Below is a small trained network, with its code and all its weights. Each question gives an input and a target symbol and asks what happens when units are switched off, that is, made to give their printed mean instead of their output.

import numpy as np


def w(rows, s, z=0):
    codes = np.array(rows[::2]) - 128.0
    scale = np.full(codes.shape[1], s)
    scale[-1] = z or s
    return codes * scale


def f(y):
    return y / 2 * (1 + np.tanh(0.7978845608 * (y + 0.044715 * y**3)))


def softmax(a):
    e = np.exp(a - a.max(-1, keepdims=True))
    return e / e.sum(-1, keepdims=True)


def log_softmax(a):
    a = a - a.max(-1, keepdims=True)
    return a - np.log(np.exp(a).sum(-1, keepdims=True))


def net(x, mask):
    ids = ['ΘΛεμπφ'.index(c) for c in x.split()]
    T = len(ids)
    res = E[ids] + P[:T]
    u = 0
    for l in range(3):
        q, k, v = (res @ M[l].T for M in (Q, K, V))
        z = softmax(np.where(np.tri(T) > 0, q @ k.T / 3**0.5, -1e9)) @ v
        res = res + np.where(mask[u], z, O[l][:, -1]) @ O[l][:, :-1]
        u += 1
        y = f(res @ A[l][:, :-1].T + A[l][:, -1])
        res = res + np.where(mask[u : u + 8], y, B[l][:, -1]) @ B[l][:, :-1]
        u += 8
    return log_softmax(res[-1] @ U[:, :-1].T + U[:, -1])


Q, K, V, O, A, B = {}, {}, {}, {}, {}, {}
E = w([
[48,130,91],'Θ',
[119,11,97],'Λ',
[112,225,121],'ε',
[250,97,136],'μ',
[36,91,236],'π',
[195,209,197],'φ',
],0.012)
P = w([
[139,254,50],'0',
[146,196,86],'1',
[144,164,109],'2',
[144,134,123],'3',
[142,111,136],'4',
[142,93,147],'5',
[139,78,155],'6',
[138,70,162],'7',
[133,60,168],'8',
[136,58,174],'9',
[132,44,177],'10',
[130,30,180],'11',
],0.003)
Q[0] = w([
[62,215,211],'0.h1',
[229,37,27],'0.h1',
[3,127,25],'0.h1',
],0.0075)
K[0] = w([
[38,254,230],'0.h1',
[213,65,34],'0.h1',
[41,157,5],'0.h1',
],0.0063)
V[0] = w([
[2,163,145],'0.h1',
[149,196,178],'0.h1',
[121,62,98],'0.h1',
],0.0072)
O[0] = w([
[47,206,230,3],'0.h1',
[30,74,127,151],'0.h1',
[254,142,148,127],'0.h1',
],0.0049,0.0029)
A[0] = w([
[190,210,189,159],'0.n1',
[71,210,107,2],'0.n2',
[50,82,42,152],'0.n3',
[31,164,173,95],'0.n4',
[108,129,92,96],'0.n5',
[88,168,100,19],'0.n6',
[3,42,26,166],'0.n7',
[34,119,254,185],'0.n8',
],0.007,0.0052)
B[0] = w([
[224,189,126,174],'0.n1',
[1,99,139,114],'0.n2',
[169,190,125,155],'0.n3',
[116,33,145,178],'0.n4',
[102,134,114,107],'0.n5',
[5,109,109,97],'0.n6',
[253,207,141,195],'0.n7',
[148,72,229,253],'0.n8',
],0.0079,0.004)
Q[1] = w([
[182,254,230],'1.h1',
[164,191,73],'1.h1',
[49,201,99],'1.h1',
],0.007)
K[1] = w([
[49,200,245],'1.h1',
[24,39,104],'1.h1',
[66,198,3],'1.h1',
],0.0042)
V[1] = w([
[172,20,177],'1.h1',
[234,207,95],'1.h1',
[154,1,140],'1.h1',
],0.0051)
O[1] = w([
[42,124,251,255],'1.h1',
[202,154,161,129],'1.h1',
[1,143,182,218],'1.h1',
],0.0058,0.0056)
A[1] = w([
[130,133,164,129],'1.n1',
[145,196,129,253],'1.n2',
[170,139,116,164],'1.n3',
[183,175,35,142],'1.n4',
[67,197,138,160],'1.n5',
[178,135,80,93],'1.n6',
[198,252,62,158],'1.n7',
[141,156,169,223],'1.n8',
],0.012,0.0044)
B[1] = w([
[136,160,142,196],'1.n1',
[156,76,96,201],'1.n2',
[117,103,115,182],'1.n3',
[50,165,129,175],'1.n4',
[159,98,105,171],'1.n5',
[79,151,126,161],'1.n6',
[7,113,73,207],'1.n7',
[151,125,138,254],'1.n8',
],0.015,0.0063)
Q[2] = w([
[177,115,139],'2.h1',
[81,126,115],'2.h1',
[254,14,162],'2.h1',
],0.009)
K[2] = w([
[141,110,226],'2.h1',
[8,147,109],'2.h1',
[239,255,167],'2.h1',
],0.0066)
V[2] = w([
[208,254,194],'2.h1',
[207,134,83],'2.h1',
[173,121,96],'2.h1',
],0.0088)
O[2] = w([
[140,255,87,3],'2.h1',
[248,131,9,18],'2.h1',
[180,113,29,69],'2.h1',
],0.0079,0.007)
A[2] = w([
[94,87,99,83],'2.n1',
[141,98,85,85],'2.n2',
[187,127,197,185],'2.n3',
[245,53,132,59],'2.n4',
[120,93,53,200],'2.n5',
[118,31,166,213],'2.n6',
[27,143,172,3],'2.n7',
[71,92,89,157],'2.n8',
],0.011,0.0041)
B[2] = w([
[141,180,119,164],'2.n1',
[109,131,135,130],'2.n2',
[137,107,50,176],'2.n3',
[128,66,12,140],'2.n4',
[69,145,121,149],'2.n5',
[160,137,158,252],'2.n6',
[164,150,63,213],'2.n7',
[101,167,135,178],'2.n8',
],0.011,0.024)
U = w([
[112,39,150,80],'Θ',
[57,175,88,218],'Λ',
[132,129,95,2],'ε',
[156,80,75,106],'μ',
[153,118,254,218],'π',
[190,236,60,95],'φ',
],0.0087,0.005)

Each question gives the input, a string of symbols that net reads in full, and the target symbol t.
The units are the heads (3 rows each of Q, K, V and O) and the neurons (one row each of A and B). Each row of codes is followed by its name. A weight is (code - 128) times the scale printed after its matrix; where a second scale follows, it is the last column's (O, A, B and U).
mask holds one flag per unit, layer by layer, with each layer's heads first. A switched-off unit (its flag False) gives its mean, the last column of its rows in O or B, instead of its output. The means were averaged over made-up inputs and are rounded, as every weight is.
A unit's drop is (log p(t) with every unit on - log p(t) with that unit switched off) / (log p(t) with every unit on - log p(t) with every unit switched off).
The circuit of an input: a set's keep is (log p(t) with only the set's units on - log p(t) with every unit switched off) / (log p(t) with every unit on - log p(t) with every unit switched off). Starting from the 12 units with the biggest drops (on a tie, the unit counted first), units are removed one at a time, each time the one whose removal leaves the highest keep (on an exact tie, the one counted first), for as long as the keep stays at least 0.8.
circuit, biggest first: the units of the circuit, biggest drop first
top k neurons: the k neurons with the biggest drops, biggest first
top k neurons in layer l: the k neurons of layer l with the biggest drops, biggest first
input φ φ φ μ μ φ μ μ, target μ: top 2 neurons => 0.n7; 0.n3
input π ε ε μ Θ φ μ φ μ Λ, target φ: top 4 neurons => 1.n7; 0.n8; 0.n1; 1.n4
input μ μ φ μ φ μ μ π φ π Θ Θ, target φ: circuit, biggest first => 2.h1; 1.n7
input π μ Λ Λ μ μ ε ε, target μ: top 3 neurons in layer 1 => 1.n7; 1.n4; 1.n5
input μ φ φ Λ ε Θ Λ φ, target Θ: circuit, biggest first => 1.h1; 0.n1; 1.n7; 2.h1
input π ε ε, target π: circuit, biggest first => 2.n3
input π ε μ μ μ Λ μ ε μ Λ Λ, target μ: circuit, biggest first => 2.h1; 0.h1; 2.n4
input Θ Θ ε φ Θ ε φ φ π φ Θ, target φ: top 4 neurons => 0.n8; 1.n7; 0.n7; 1.n4
input φ ε ε Λ φ φ, target Θ: circuit, biggest first => 1.h1; 1.n7; 2.h1
input μ μ Λ φ π, target φ: top 2 neurons => 2.n7; 2.n3
input φ ε φ Λ μ, target Λ: circuit, biggest first => 0.n8; 1.h1; 1.n4; 1.n7
input μ ε φ π, target φ: circuit, biggest first => 2.h1; 1.h1
input φ μ μ φ μ φ Λ, target Λ: top 3 neurons => 0.n8; 0.n7; 0.n3
input π μ φ φ μ φ Λ φ Θ φ Λ μ, target φ: top 3 neurons => 1.n7; 0.n8; 0.n1
input π μ ε μ Θ Θ μ, target μ: circuit, biggest first => 0.h1; 2.n4
input π μ ε, target π: top 4 neurons => 0.n8; 0.n7; 2.n7; 1.n5
input μ φ φ Θ π Λ μ π Θ, target π: top 3 neurons => 0.n8; 2.n7; 2.n4
input Λ ε Λ Θ Λ ε φ Λ Λ Θ ε, target Θ: circuit, biggest first => 1.h1; 2.h1; 1.n7
input ε Λ φ Θ ε μ ε, target Θ: top 2 neurons in layer 0 => 0.n4; 0.n7
input Θ Θ φ π μ ε μ μ φ φ, target φ: circuit, biggest first => 2.h1
input μ Λ φ Λ π ε φ Λ φ μ μ, target φ: top 3 neurons in layer 0 => 0.n8; 0.n1; 0.n2
input Θ Θ Θ, target Θ: top 2 neurons => 0.n4; 0.n8
